Here is a tiny trained network, its code and every weight. The questions are about switching its units off for an input and a target symbol, where a switched-off unit gives its printed mean instead of its output.

import numpy as np


def w(rows, s, z=0):
    codes = np.array(rows[::2]) - 128.0
    scale = np.full(codes.shape[1], s)
    scale[-1] = z or s
    return codes * scale


def f(y):
    return np.maximum(y, 0)


def softmax(a):
    e = np.exp(a - a.max(-1, keepdims=True))
    return e / e.sum(-1, keepdims=True)


def log_softmax(a):
    a = a - a.max(-1, keepdims=True)
    return a - np.log(np.exp(a).sum(-1, keepdims=True))


def net(x, mask):
    ids = ['αβδεζηθλμξπστφω'.index(c) for c in x.split()]
    T = len(ids)
    res = E[ids] + P[:T]
    r = res
    for j in range(3):
        rows = slice(3 * j, 3 * j + 3)
        q, k, v = (r @ M[0][rows].T for M in (Q, K, V))
        z = softmax(np.where(np.tri(T) > 0, q @ k.T / 3**0.5, -1e9)) @ v
        o = O[0][rows]
        res = res + np.where(mask[j], z, o[:, -1]) @ o[:, :-1]
    y = f(res @ A[0][:, :-1].T + A[0][:, -1])
    res = res + np.where(mask[3:15], y, B[0][:, -1]) @ B[0][:, :-1]
    return log_softmax(res[-1] @ U[:, :-1].T + U[:, -1])


Q, K, V, O, A, B = {}, {}, {}, {}, {}, {}
E = w([
[85,189,151,127,145,140,126],'α',
[149,87,36,205,95,173,177],'β',
[141,173,190,134,104,134,121],'δ',
[131,142,162,100,89,124,145],'ε',
[125,113,130,116,125,107,155],'ζ',
[95,98,187,123,105,115,148],'η',
[74,112,53,125,139,75,142],'θ',
[119,183,146,132,68,201,99],'λ',
[140,147,159,127,148,65,131],'μ',
[44,94,129,154,204,109,139],'ξ',
[181,8,141,132,168,63,160],'π',
[53,123,202,216,99,114,33],'σ',
[114,100,99,66,115,179,178],'τ',
[134,185,79,175,112,77,201],'φ',
[173,235,188,188,227,216,177],'ω',
],0.016)
P = w([
[117,172,181,97,75,125,161],'0',
[145,148,156,98,84,117,166],'1',
[101,173,156,147,130,121,180],'2',
[114,51,170,174,88,74,227],'3',
[146,137,181,153,51,123,251],'4',
[146,2,175,246,60,115,206],'5',
[136,58,148,198,102,74,241],'6',
[152,99,151,191,53,109,196],'7',
],0.0064)
Q[0] = w([
[182,121,147,112,121,145,87],'h0',
[63,150,162,121,81,139,203],'h0',
[124,129,169,201,96,107,167],'h0',
[119,108,109,39,176,151,38],'h1',
[156,147,150,144,171,131,151],'h1',
[182,94,141,126,127,67,160],'h1',
[123,138,59,79,127,166,128],'h2',
[124,112,128,153,88,130,196],'h2',
[172,146,112,108,162,145,249],'h2',
],0.011)
K[0] = w([
[81,87,164,141,216,75,65],'h0',
[144,73,63,236,140,108,141],'h0',
[145,91,28,255,129,173,232],'h0',
[89,124,144,6,79,80,64],'h1',
[160,53,71,92,63,135,155],'h1',
[142,109,88,232,33,150,153],'h1',
[157,130,97,22,195,116,193],'h2',
[162,99,67,229,88,96,126],'h2',
[185,161,114,181,190,184,166],'h2',
],0.0074)
V[0] = w([
[113,96,209,75,91,102,47],'h0',
[187,190,133,152,78,193,108],'h0',
[56,75,191,78,166,136,85],'h0',
[164,73,112,108,74,171,158],'h1',
[162,98,66,124,63,154,85],'h1',
[254,43,217,130,215,171,147],'h1',
[41,95,102,90,11,107,21],'h2',
[93,136,90,216,121,26,45],'h2',
[129,155,101,15,147,128,179],'h2',
],0.0077)
O[0] = w([
[81,117,135,139,83,70,160,2],'h0',
[196,167,169,126,77,86,100,134],'h0',
[35,98,138,194,109,99,156,4],'h0',
[88,131,126,116,82,163,127,140],'h1',
[142,172,141,88,62,138,175,77],'h1',
[69,82,145,128,112,78,53,107],'h1',
[127,144,63,143,117,134,186,71],'h2',
[121,174,108,66,174,114,161,154],'h2',
[155,11,129,172,105,173,136,50],'h2',
],0.011,0.0058)
A[0] = w([
[26,202,195,64,125,171,255,111],'n0',
[46,183,46,190,49,220,9,177],'n1',
[113,33,125,31,138,189,81,234],'n2',
[86,4,89,148,6,80,155,114],'n3',
[148,120,108,31,130,167,105,123],'n4',
[157,31,119,156,102,190,135,93],'n5',
[130,10,100,222,100,219,146,122],'n6',
[112,148,44,110,172,109,25,52],'n7',
[159,181,114,216,97,195,107,252],'n8',
[145,54,182,186,133,159,28,79],'n9',
[123,192,169,176,141,249,189,103],'n10',
[87,118,36,129,200,223,129,245],'n11',
],0.0064,0.0039)
B[0] = w([
[105,125,8,169,114,148,147,222],'n0',
[184,58,80,39,166,9,193,166],'n1',
[159,176,135,33,182,125,161,202],'n2',
[82,84,80,97,101,229,124,174],'n3',
[164,181,209,167,127,132,132,205],'n4',
[66,192,190,13,103,122,121,160],'n5',
[65,164,233,47,130,176,179,173],'n6',
[189,173,154,100,102,186,92,156],'n7',
[90,119,121,76,39,113,183,253],'n8',
[67,180,58,72,159,190,67,208],'n9',
[139,3,92,119,139,78,88,234],'n10',
[176,117,193,165,193,204,231,208],'n11',
],0.0065,0.0072)
U = w([
[227,152,138,61,160,152,140,151],'α',
[139,205,193,135,54,140,106,170],'β',
[77,153,144,45,108,157,178,82],'δ',
[126,103,92,162,126,181,103,70],'ε',
[140,110,76,142,104,205,88,2],'ζ',
[107,137,29,87,170,76,149,139],'η',
[132,84,57,171,134,247,143,42],'θ',
[100,4,74,43,162,87,113,190],'λ',
[86,97,114,152,75,201,115,175],'μ',
[116,108,134,149,36,195,96,93],'ξ',
[132,98,103,70,196,88,2,96],'π',
[104,83,154,177,184,173,141,126],'σ',
[113,94,127,103,100,161,123,62],'τ',
[140,62,66,77,36,86,108,117],'φ',
[129,82,171,121,130,67,134,180],'ω',
],0.0069,0.0046)

Each question gives the input, a string of symbols that net reads in full, and the target symbol t.
The units are the heads (3 rows each of Q, K, V and O) and the neurons (one row each of A and B). Each row of codes is followed by its name. A weight is (code - 128) times the scale printed after its matrix; where a second scale follows, it is the last column's (O, A, B and U).
mask holds one flag per unit, heads first, then neurons. A switched-off unit (its flag False) gives its mean, the last column of its rows in O or B, instead of its output. The means were averaged over made-up inputs and are rounded, as every weight is.
A unit's drop is (log p(t) with every unit on - log p(t) with that unit switched off) / (log p(t) with every unit on - log p(t) with every unit switched off).
The circuit of an input: a set's keep is (log p(t) with only the set's units on - log p(t) with every unit switched off) / (log p(t) with every unit on - log p(t) with every unit switched off). Starting from the 12 units with the biggest drops (on a tie, the unit counted first), units are removed one at a time, each time the one whose removal leaves the highest keep (on an exact tie, the one counted first), for as long as the keep stays at least 0.8.
units of the circuit, in order: the units of the circuit, biggest drop first
top k neurons: the k neurons with the biggest drops, biggest first
heads that matter: for each layer, one digit per head in row order, 1 if its drop is at least 0.15 and else 0, layers parted by /
input ζ σ σ λ, target η: units of the circuit, in order : (h2 h0 n0)
input μ η π η λ, target λ: heads that matter : 100
input η λ τ, target δ: top 3 neurons : (n6 n5 n2)
input η π τ, target δ: units of the circuit, in order : (h2 n6 n5 h0)
input δ η φ δ φ π, target α: units of the circuit, in order : (h0 n2 n10)
input π ε σ η ζ σ ε π, target η: units of the circuit, in order : (h2 h0)
input μ β φ η, target α: units of the circuit, in order : (h0)
input ω ζ ω δ η, target π: units of the circuit, in order : (h1 n9 h2)
input α α σ β φ τ, target α: heads that matter : 100
input θ φ σ ξ μ, target η: units of the circuit, in order : (h2 n0)
input δ σ φ η φ η, target α: units of the circuit, in order : (h0 h1)
input η λ ω φ, target π: heads that matter : 011
input θ λ σ, target η: heads that matter : 001
input θ π λ ω δ, target π: heads that matter : 010
input τ σ σ α, target η: top neuron : (n0)
input π ω φ δ, target π: units of the circuit, in order : (h1 h2 n9)
input μ τ τ θ, target δ: top 3 neurons : (n6 n5 n10)
input ε λ ω α θ, target π: units of the circuit, in order : (h1 h2 n9)
input β ξ η σ, target α: units of the circuit, in order : (h0 h2)
input θ λ α ξ, target σ: top neuron : (n11)
input ε φ σ λ σ η, target η: heads that matter : 001
